Here is a tiny trained network, its code and every weight. The questions are about switching its units off for an input and a target symbol, where a switched-off unit gives its printed mean instead of its output.

import numpy as np


def w(rows, s, z=0):
    codes = np.array(rows[::2]) - 128.0
    scale = np.full(codes.shape[1], s)
    scale[-1] = z or s
    return codes * scale


def norm(h):
    return h / np.sqrt((h * h).mean(-1, keepdims=True) + 1e-5)


def f(y):
    return y / 2 * (1 + np.tanh(0.7978845608 * (y + 0.044715 * y**3)))


def softmax(a):
    e = np.exp(a - a.max(-1, keepdims=True))
    return e / e.sum(-1, keepdims=True)


def log_softmax(a):
    a = a - a.max(-1, keepdims=True)
    return a - np.log(np.exp(a).sum(-1, keepdims=True))


def net(x, mask):
    ids = ['ΓΔΞΣΩαεζηθλμπφψ'.index(c) for c in x.split()]
    T = len(ids)
    res = E[ids] + P[:T]
    u = 0
    for l in range(3):
        q, k, v = (norm(res) @ M[l].T for M in (Q, K, V))
        z = softmax(np.where(np.tri(T) > 0, q @ k.T / 4**0.5, -1e9)) @ v
        res = res + np.where(mask[u], z, O[l][:, -1]) @ O[l][:, :-1]
        u += 1
        y = f(norm(res) @ A[l][:, :-1].T + A[l][:, -1])
        res = res + np.where(mask[u : u + 4], y, B[l][:, -1]) @ B[l][:, :-1]
        u += 4
    return log_softmax(norm(res)[-1] @ U[:, :-1].T + U[:, -1])


Q, K, V, O, A, B = {}, {}, {}, {}, {}, {}
E = w([
[36,254,117],'Γ',
[127,88,116],'Δ',
[133,98,112],'Ξ',
[161,102,153],'Σ',
[66,84,209],'Ω',
[106,157,113],'α',
[133,99,191],'ε',
[136,108,112],'ζ',
[119,149,95],'η',
[103,158,114],'θ',
[101,156,115],'λ',
[125,117,33],'μ',
[219,39,77],'π',
[131,93,112],'φ',
[135,107,119],'ψ',
],0.024)
P = w([
[85,252,178],'0',
[115,21,136],'1',
[116,26,128],'2',
[127,40,120],'3',
[148,75,109],'4',
[156,111,103],'5',
[165,114,100],'6',
[166,118,101],'7',
[180,145,94],'8',
[160,110,103],'9',
],0.0045)
Q[0] = w([
[98,79,104],'L0H1',
[174,92,125],'L0H1',
[224,99,190],'L0H1',
[144,146,3],'L0H1',
],0.0081)
K[0] = w([
[184,2,53],'L0H1',
[124,221,145],'L0H1',
[247,51,140],'L0H1',
[216,151,82],'L0H1',
],0.0072)
V[0] = w([
[103,225,86],'L0H1',
[30,126,133],'L0H1',
[2,10,127],'L0H1',
[70,249,125],'L0H1',
],0.0083)
O[0] = w([
[89,73,57,112],'L0H1',
[120,238,64,164],'L0H1',
[181,254,138,255],'L0H1',
[149,106,241,76],'L0H1',
],0.0063,0.0045)
A[0] = w([
[181,168,109,24],'L0N1',
[214,84,167,5],'L0N2',
[157,238,194,162],'L0N3',
[58,254,40,151],'L0N4',
],0.0088,0.0022)
B[0] = w([
[6,59,131,140],'L0N1',
[157,1,92,136],'L0N2',
[176,103,76,170],'L0N3',
[166,83,109,254],'L0N4',
],0.0079,0.0081)
Q[1] = w([
[83,80,115],'L1H1',
[124,103,52],'L1H1',
[238,179,100],'L1H1',
[192,63,2],'L1H1',
],0.0089)
K[1] = w([
[119,101,148],'L1H1',
[68,96,71],'L1H1',
[156,134,8],'L1H1',
[40,71,176],'L1H1',
],0.012)
V[1] = w([
[55,123,48],'L1H1',
[194,24,136],'L1H1',
[165,202,94],'L1H1',
[255,151,176],'L1H1',
],0.0092)
O[1] = w([
[146,48,103,254],'L1H1',
[96,146,212,190],'L1H1',
[6,105,255,166],'L1H1',
[79,182,105,72],'L1H1',
],0.0052,0.0042)
A[1] = w([
[250,167,148,254],'L1N1',
[53,191,93,155],'L1N2',
[152,103,195,115],'L1N3',
[93,112,159,111],'L1N4',
],0.013,0.0037)
B[1] = w([
[95,79,182,254],'L1N1',
[147,88,117,158],'L1N2',
[57,60,117,144],'L1N3',
[130,148,2,112],'L1N4',
],0.0084,0.005)
Q[2] = w([
[62,128,204],'L2H1',
[35,236,226],'L2H1',
[170,67,194],'L2H1',
[2,242,211],'L2H1',
],0.0074)
K[2] = w([
[2,17,157],'L2H1',
[26,90,12],'L2H1',
[244,82,205],'L2H1',
[35,47,83],'L2H1',
],0.0078)
V[2] = w([
[246,253,180],'L2H1',
[163,149,193],'L2H1',
[71,159,50],'L2H1',
[207,176,157],'L2H1',
],0.006)
O[2] = w([
[3,89,72,2],'L2H1',
[72,42,219,90],'L2H1',
[212,239,159,94],'L2H1',
[77,14,133,92],'L2H1',
],0.0063,0.0041)
A[2] = w([
[159,106,175,64],'L2N1',
[142,251,151,252],'L2N2',
[151,113,113,114],'L2N3',
[126,159,109,43],'L2N4',
],0.02,0.0036)
B[2] = w([
[99,167,141,252],'L2N1',
[82,157,135,236],'L2N2',
[119,155,130,251],'L2N3',
[203,5,37,117],'L2N4',
],0.014,0.0038)
U = w([
[153,189,125,114],'Γ',
[69,125,86,134],'Δ',
[94,250,47,62],'Ξ',
[69,196,184,164],'Σ',
[77,95,104,154],'Ω',
[174,135,98,254],'α',
[90,98,123,144],'ε',
[150,91,192,137],'ζ',
[188,50,113,43],'η',
[213,167,135,115],'θ',
[169,172,129,116],'λ',
[161,194,137,160],'μ',
[143,200,158,107],'π',
[145,130,6,134],'φ',
[110,117,223,95],'ψ',
],0.016,0.004)

Each question gives the input, a string of symbols that net reads in full, and the target symbol t.
The units are the heads (4 rows each of Q, K, V and O) and the neurons (one row each of A and B). Each row of codes is followed by its name. A weight is (code - 128) times the scale printed after its matrix; where a second scale follows, it is the last column's (O, A, B and U).
mask holds one flag per unit, layer by layer, with each layer's heads first. A switched-off unit (its flag False) gives its mean, the last column of its rows in O or B, instead of its output. The means were averaged over made-up inputs and are rounded, as every weight is.
A unit's drop is (log p(t) with every unit on - log p(t) with that unit switched off) / (log p(t) with every unit on - log p(t) with every unit switched off).
The circuit of an input: a set's keep is (log p(t) with only the set's units on - log p(t) with every unit switched off) / (log p(t) with every unit on - log p(t) with every unit switched off). Starting from the 12 units with the biggest drops (on a tie, the unit counted first), units are removed one at a time, each time the one whose removal leaves the highest keep (on an exact tie, the one counted first), for as long as the keep stays at least 0.8.
units of the circuit, in order: the units of the circuit, biggest drop first
most important unit: the unit with the biggest drop
k most important neurons: the k neurons with the biggest drops, biggest first
top k neurons in layer l: the k neurons of layer l with the biggest drops, biggest first
input θ Δ θ θ η θ α, target θ: units of the circuit, in order => (L0N4, L0H1, L2H1)
input Σ λ π ζ θ, target Σ: 2 most important neurons => (L1N1, L0N4)
input Ξ Ξ ε Ξ ψ φ ψ, target Ξ: units of the circuit, in order => (L1H1, L0H1)
input Ξ μ μ θ ζ ζ ζ, target Ξ: 2 most important neurons => (L0N1, L1N2)
input θ η θ ψ φ λ μ μ Ξ φ, target θ: 2 most important neurons => (L0N1, L2N2)
input Σ φ φ Ω Σ Δ ζ, target Σ: units of the circuit, in order => (L1N1, L1H1, L2N1, L0H1)
input φ Γ θ η θ λ μ Ξ ψ, target φ: 2 most important neurons => (L1N1, L1N3)
input φ φ Γ Ξ ε Ω π π Ξ Ξ, target φ: units of the circuit, in order => (L0H1, L1H1, L2H1, L1N3)
input Σ ε θ π Ω π Ω π π λ, target Σ: 4 most important neurons => (L1N1, L1N2, L1N3, L0N4)
input φ θ θ ψ ζ, target φ: 3 most important neurons => (L0N1, L1N3, L1N1)
input η Ξ Ξ θ, target η: units of the circuit, in order => (L0H1, L1H1)
input φ Ω Δ, target φ: 2 most important neurons => (L0N1, L1N1)
input ζ φ π π Ξ ψ ψ φ Γ θ, target ζ: most important unit => L0N4
input Σ ε φ Ξ ε π φ θ, target Σ: 3 most important neurons => (L0N4, L1N1, L1N3)
input θ η φ, target θ: units of the circuit, in order => (L2H1, L0N4)
input φ π μ Δ, target φ: units of the circuit, in order => (L0H1, L0N4)
input φ η Δ ψ, target φ: 2 most important neurons => (L0N1, L1N3)
input Ξ Ξ α Γ μ λ θ μ η φ, target Ξ: 4 most important neurons => (L0N1, L0N4, L1N2, L1N1)
input Σ ε ζ θ Ξ φ, target Σ: 2 most important neurons => (L1N1, L1N3)
input θ ε Δ Δ Ξ, target θ: 2 most important neurons => (L1N3, L0N2)
input ψ φ θ, target ψ: top 2 neurons in layer 0 => (L0N1, L0N4)
input φ Ξ α Δ Γ Γ Ω Δ φ θ, target φ: top 2 neurons in layer 1 => (L1N3, L1N4)
input ζ ε η Ω ε φ Ξ, target ζ: top 2 neurons in layer 1 => (L1N1, L1N3)
input φ ψ Γ Δ ψ η Δ μ φ, target φ: top 3 neurons in layer 0 => (L0N1, L0N2, L0N4)
